Here is a tiny trained network, its code and every weight. The questions are about switching its units off for an input and a target symbol, where a switched-off unit gives its printed mean instead of its output.

import numpy as np


def w(rows, s, z=0):
    codes = np.array(rows[::2]) - 128.0
    scale = np.full(codes.shape[1], s)
    scale[-1] = z or s
    return codes * scale


def norm(h):
    return h / np.sqrt((h * h).mean(-1, keepdims=True) + 1e-5)


def f(y):
    return np.maximum(y, 0)


def softmax(a):
    e = np.exp(a - a.max(-1, keepdims=True))
    return e / e.sum(-1, keepdims=True)


def log_softmax(a):
    a = a - a.max(-1, keepdims=True)
    return a - np.log(np.exp(a).sum(-1, keepdims=True))


def net(x, mask):
    ids = ['ΞΣΦΩγεζηθμπτ'.index(c) for c in x.split()]
    T = len(ids)
    res = E[ids] + P[:T]
    r = norm(res)
    for j in range(2):
        rows = slice(2 * j, 2 * j + 2)
        q, k, v = (r @ M[0][rows].T for M in (Q, K, V))
        z = softmax(np.where(np.tri(T) > 0, q @ k.T / 2**0.5, -1e9)) @ v
        o = O[0][rows]
        res = res + np.where(mask[j], z, o[:, -1]) @ o[:, :-1]
    y = f(norm(res) @ A[0][:, :-1].T + A[0][:, -1])
    res = res + np.where(mask[2:10], y, B[0][:, -1]) @ B[0][:, :-1]
    return log_softmax(norm(res)[-1] @ U[:, :-1].T + U[:, -1])


Q, K, V, O, A, B = {}, {}, {}, {}, {}, {}
E = w([
[193,174,178,32],'Ξ',
[129,11,99,36],'Σ',
[96,30,23,99],'Φ',
[113,161,20,172],'Ω',
[186,220,126,90],'γ',
[104,155,150,138],'ε',
[62,3,110,129],'ζ',
[73,26,155,124],'η',
[147,199,117,133],'θ',
[67,90,90,166],'μ',
[181,184,61,46],'π',
[110,50,196,70],'τ',
],0.0042)
P = w([
[85,182,85,49],'0',
[128,150,139,126],'1',
[255,116,79,99],'2',
[131,150,150,140],'3',
[246,64,58,127],'4',
[130,152,149,141],'5',
[235,49,66,143],'6',
[131,153,153,142],'7',
[238,58,74,145],'8',
[130,149,152,140],'9',
],0.0066)
Q[0] = w([
[227,76,115,203],'H0',
[158,149,175,149],'H0',
[132,168,87,157],'H1',
[5,176,137,84],'H1',
],0.021)
K[0] = w([
[45,200,79,61],'H0',
[107,198,160,100],'H0',
[144,168,98,151],'H1',
[168,109,205,251],'H1',
],0.023)
V[0] = w([
[111,223,210,120],'H0',
[191,114,183,77],'H0',
[4,165,173,169],'H1',
[84,92,198,37],'H1',
],0.023)
O[0] = w([
[43,200,169,175,46],'H0',
[57,79,133,75,145],'H0',
[218,220,247,125,90],'H1',
[85,32,218,139,254],'H1',
],0.016,0.0079)
A[0] = w([
[111,201,93,49,97],'N0',
[16,136,13,87,194],'N1',
[50,99,68,163,145],'N2',
[41,97,186,112,83],'N3',
[190,145,49,133,193],'N4',
[97,173,113,157,13],'N5',
[154,177,165,206,245],'N6',
[65,253,106,248,3],'N7',
],0.012,0.003)
B[0] = w([
[117,81,39,152,142],'N0',
[233,120,144,17,254],'N1',
[140,175,63,84,226],'N2',
[113,232,83,116,212],'N3',
[94,182,103,226,188],'N4',
[144,44,132,152,137],'N5',
[114,168,51,71,180],'N6',
[69,2,95,237,169],'N7',
],0.019,0.0085)
U = w([
[4,164,131,47,98],'Ξ',
[71,5,148,89,99],'Σ',
[216,53,89,212,116],'Φ',
[154,200,52,209,96],'Ω',
[37,137,59,141,60],'γ',
[84,194,175,179,253],'ε',
[210,79,207,123,74],'ζ',
[155,102,229,115,115],'η',
[48,102,84,225,121],'θ',
[225,212,153,135,146],'μ',
[157,177,91,13,160],'π',
[43,86,219,122,128],'τ',
],0.013,0.0049)

Each question gives the input, a string of symbols that net reads in full, and the target symbol t.
The units are the heads (2 rows each of Q, K, V and O) and the neurons (one row each of A and B). Each row of codes is followed by its name. A weight is (code - 128) times the scale printed after its matrix; where a second scale follows, it is the last column's (O, A, B and U).
mask holds one flag per unit, heads first, then neurons. A switched-off unit (its flag False) gives its mean, the last column of its rows in O or B, instead of its output. The means were averaged over made-up inputs and are rounded, as every weight is.
A unit's drop is (log p(t) with every unit on - log p(t) with that unit switched off) / (log p(t) with every unit on - log p(t) with every unit switched off).
The circuit of an input: a set's keep is (log p(t) with only the set's units on - log p(t) with every unit switched off) / (log p(t) with every unit on - log p(t) with every unit switched off). Starting from all 10 units, units are removed one at a time, each time the one whose removal leaves the highest keep (on an exact tie, the one counted first), for as long as the keep stays at least 0.8.
units of the circuit, in order: the units of the circuit, biggest drop first
top k neurons: the k neurons with the biggest drops, biggest first
heads that matter: for each layer, one digit per head in row order, 1 if its drop is at least 0.15 and else 0, layers parted by /
drop of u: that unit's drop, to one decimal
input μ π Φ, target μ: units of the circuit, in order	(H1)
input θ Ξ ζ Σ Ω, target θ: units of the circuit, in order	(H0; N7)
input γ θ Φ Φ π Ω, target Ω: heads that matter	01
input π π π Ξ Σ μ π η, target η: heads that matter	01
input Ω Φ ε π τ η ε Φ η, target Ω: heads that matter	00
input θ θ Ξ π ζ, target θ: units of the circuit, in order	(H0; N7)
input Σ Φ π ε ζ ζ Ω, target Σ: heads that matter	01
input Σ ε π π ε Σ μ, target Σ: heads that matter	01
input θ π π, target θ: heads that matter	10
input τ π π π μ π Σ, target τ: units of the circuit, in order	(H1; H0)
input Φ ζ ε θ, target θ: units of the circuit, in order	(N7; H0)
input Φ τ π π Φ Σ π Σ Φ, target Φ: top 2 neurons	(N1; N4)
input τ π Φ, target τ: heads that matter	01
input Ξ Σ ε θ τ Σ Ω, target Ξ: units of the circuit, in order	(H0)
input Ω π π θ Ω, target Ω: heads that matter	00
input θ μ Σ τ μ μ Φ ε, target ε: heads that matter	11
input μ θ π π π Ω π Ξ Ω, target μ: drop of H1	0.8
input μ Σ Ξ ζ ε, target μ: drop of N4	0.0
input Φ π Ω π μ π Σ, target Φ: drop of H0	1.2
input η μ π, target η: units of the circuit, in order	(H1)
